Below is a small trained network, with its code and all its weights. Each question gives an input and a class and asks what happens when units are switched off, that is, made to give their printed mean instead of their output.

import numpy as np


def w(rows, s, z=0):
    codes = np.array(rows[::2]) - 128.0
    scale = np.full(codes.shape[1], s)
    scale[-1] = z or s
    return codes * scale


def f(y):
    return y / 2 * (1 + np.tanh(0.7978845608 * (y + 0.044715 * y**3)))


def log_softmax(a):
    a = a - a.max(-1, keepdims=True)
    return a - np.log(np.exp(a).sum(-1, keepdims=True))


def net(x, mask):
    res = np.array(x, float).reshape(1, 6) / 4 @ E
    y = f(res @ A[0][:, :-1].T + A[0][:, -1])
    res = res + np.where(mask, y, B[0][:, -1]) @ B[0][:, :-1]
    return log_softmax(res[-1] @ U[:, :-1].T + U[:, -1])


A, B = {}, {}
E = w([
[45,228,220,89,180,64,103,175,100,52,2,93],'x0',
[179,144,43,60,114,75,122,121,138,63,223,44],'x1',
[127,155,127,133,104,117,114,131,150,126,123,140],'x2',
[180,54,132,126,126,182,86,227,197,109,78,82],'x3',
[165,103,98,143,83,55,185,167,86,177,20,89],'x4',
[218,139,190,82,61,116,39,160,29,172,195,191],'x5',
],0.0098)
A[0] = w([
[138,136,142,133,227,175,102,97,128,78,155,136,93],'neuron 1',
[175,76,150,95,109,198,66,223,210,115,89,79,150],'neuron 2',
[176,108,80,118,89,55,193,164,81,144,63,139,2],'neuron 3',
[169,157,42,44,117,81,126,130,115,50,171,54,59],'neuron 4',
[84,178,89,90,117,122,192,99,77,135,143,190,43],'neuron 5',
[170,135,192,72,92,105,20,209,2,168,182,168,2],'neuron 6',
[120,176,155,101,189,130,128,133,123,75,91,74,71],'neuron 7',
[107,170,204,120,146,62,58,163,71,77,93,135,33],'neuron 8',
[95,178,145,98,132,195,59,130,170,98,188,160,45],'neuron 9',
],0.0081,0.0069)
B[0] = w([
[179,180,150,127,60,96,152,212,120,193,74,28,169],'neuron 1',
[26,129,123,120,162,69,87,2,33,120,153,127,246],'neuron 2',
[186,186,127,122,192,142,58,249,147,247,145,5,171],'neuron 3',
[139,85,226,188,217,171,167,122,104,147,38,242,215],'neuron 4',
[114,52,200,146,162,1,51,93,111,73,215,50,164],'neuron 5',
[12,101,100,118,136,83,218,217,214,91,153,136,238],'neuron 6',
[174,54,48,201,33,154,120,118,161,169,242,180,189],'neuron 7',
[161,80,51,212,133,199,51,107,123,113,185,182,197],'neuron 8',
[156,244,153,176,170,188,101,231,90,187,130,27,185],'neuron 9',
],0.0074,0.013)
U = w([
[195,57,16,168,98,198,99,107,141,150,232,161,76],'0',
[168,176,136,132,136,142,95,189,106,155,121,29,93],'1',
[131,155,99,116,124,134,136,118,110,106,134,153,254],'2',
[65,112,88,134,151,117,187,146,244,62,132,93,100],'3',
[104,121,155,116,138,60,77,59,59,98,172,100,76],'4',
[150,117,236,152,141,176,139,124,108,139,80,221,132],'5',
[143,158,125,47,73,151,108,95,107,53,88,144,132],'6',
],0.011,0.021)

Each question gives the input, the list of numbers given to net, and the class t.
The units are the neurons (one row each of A and B). Each row of codes is followed by its name. A weight is (code - 128) times the scale printed after its matrix; where a second scale follows, it is the last column's (A, B and U).
mask holds one flag per neuron, in row order. A switched-off neuron (its flag False) gives its mean, the last column of its row in B, instead of its output. The means were averaged over made-up inputs and are rounded, as every weight is.
A unit's drop is (log p(t) with every unit on - log p(t) with that unit switched off) / (log p(t) with every unit on - log p(t) with every unit switched off).
The circuit of an input: a set's keep is (log p(t) with only the set's units on - log p(t) with every unit switched off) / (log p(t) with every unit on - log p(t) with every unit switched off). Starting from all 9 units, units are removed one at a time, each time the one whose removal leaves the highest keep (on an exact tie, the one counted first), for as long as the keep stays at least 0.8.
units of the circuit, in order: the units of the circuit, biggest drop first
unit that matters most: the unit with the biggest drop
top k neurons: the k neurons with the biggest drops, biggest first
drop of u: that unit's drop, to one decimal
input [8,-2,-7,7,-1,8], class 0: top neuron => (neuron 8)
input [-3,5,-7,3,2,3], class 2: units of the circuit, in order => (neuron 7; neuron 8)
input [1,0,1,0,-1,4], class 3: units of the circuit, in order => (neuron 6; neuron 2)
input [7,-7,1,7,-6,0], class 0: units of the circuit, in order => (neuron 8; neuron 7)
input [2,-6,-6,2,1,-6], class 2: top 2 neurons => (neuron 6; neuron 4)
input [8,-6,3,8,-6,-2], class 0: units of the circuit, in order => (neuron 7; neuron 8)
input [-4,-4,-2,3,1,6], class 3: units of the circuit, in order => (neuron 6; neuron 8)
input [-4,-4,-7,-1,-5,-2], class 2: top 3 neurons => (neuron 4; neuron 7; neuron 8)
input [-4,4,8,-1,3,2], class 2: top 3 neurons => (neuron 7; neuron 8; neuron 4)
input [0,-7,5,0,-3,7], class 3: top 2 neurons => (neuron 6; neuron 4)
input [7,-3,-7,3,-8,-2], class 1: top 2 neurons => (neuron 1; neuron 9)
input [8,-2,7,-8,0,-1], class 0: top 3 neurons => (neuron 8; neuron 7; neuron 2)
input [-1,-7,-2,-2,8,7], class 1: top 2 neurons => (neuron 3; neuron 4)
input [2,4,-4,-1,-8,7], class 1: unit that matters most => neuron 9
input [0,-7,-3,7,5,3], class 4: top 2 neurons => (neuron 2; neuron 4)
input [0,3,7,0,-2,-4], class 2: top 2 neurons => (neuron 6; neuron 5)
input [-6,-4,7,5,-3,-6], class 2: top 3 neurons => (neuron 6; neuron 7; neuron 8)
input [-1,6,6,3,-4,4], class 2: top 2 neurons => (neuron 6; neuron 2)
input [6,2,-1,6,6,-3], class 0: top 2 neurons => (neuron 7; neuron 8)
input [8,8,7,7,-1,-5], class 0: top 2 neurons => (neuron 7; neuron 8)
input [-3,8,-5,8,0,8], class 3: units of the circuit, in order => (neuron 6)
input [-2,-3,-4,-8,-6,-5], class 4: top 2 neurons => (neuron 5; neuron 6)
input [-1,-6,3,-4,-1,7], class 3: drop of neuron 6 => 0.7
input [-3,8,2,-7,4,-4], class 5: drop of neuron 2 => 0.2
input [-1,2,4,-1,5,-1], class 1: drop of neuron 6 => 0.3
input [-4,2,4,-8,-4,-1], class 4: drop of neuron 5 => 0.9
input [7,7,-4,5,-3,-5], class 0: unit that matters most => neuron 7
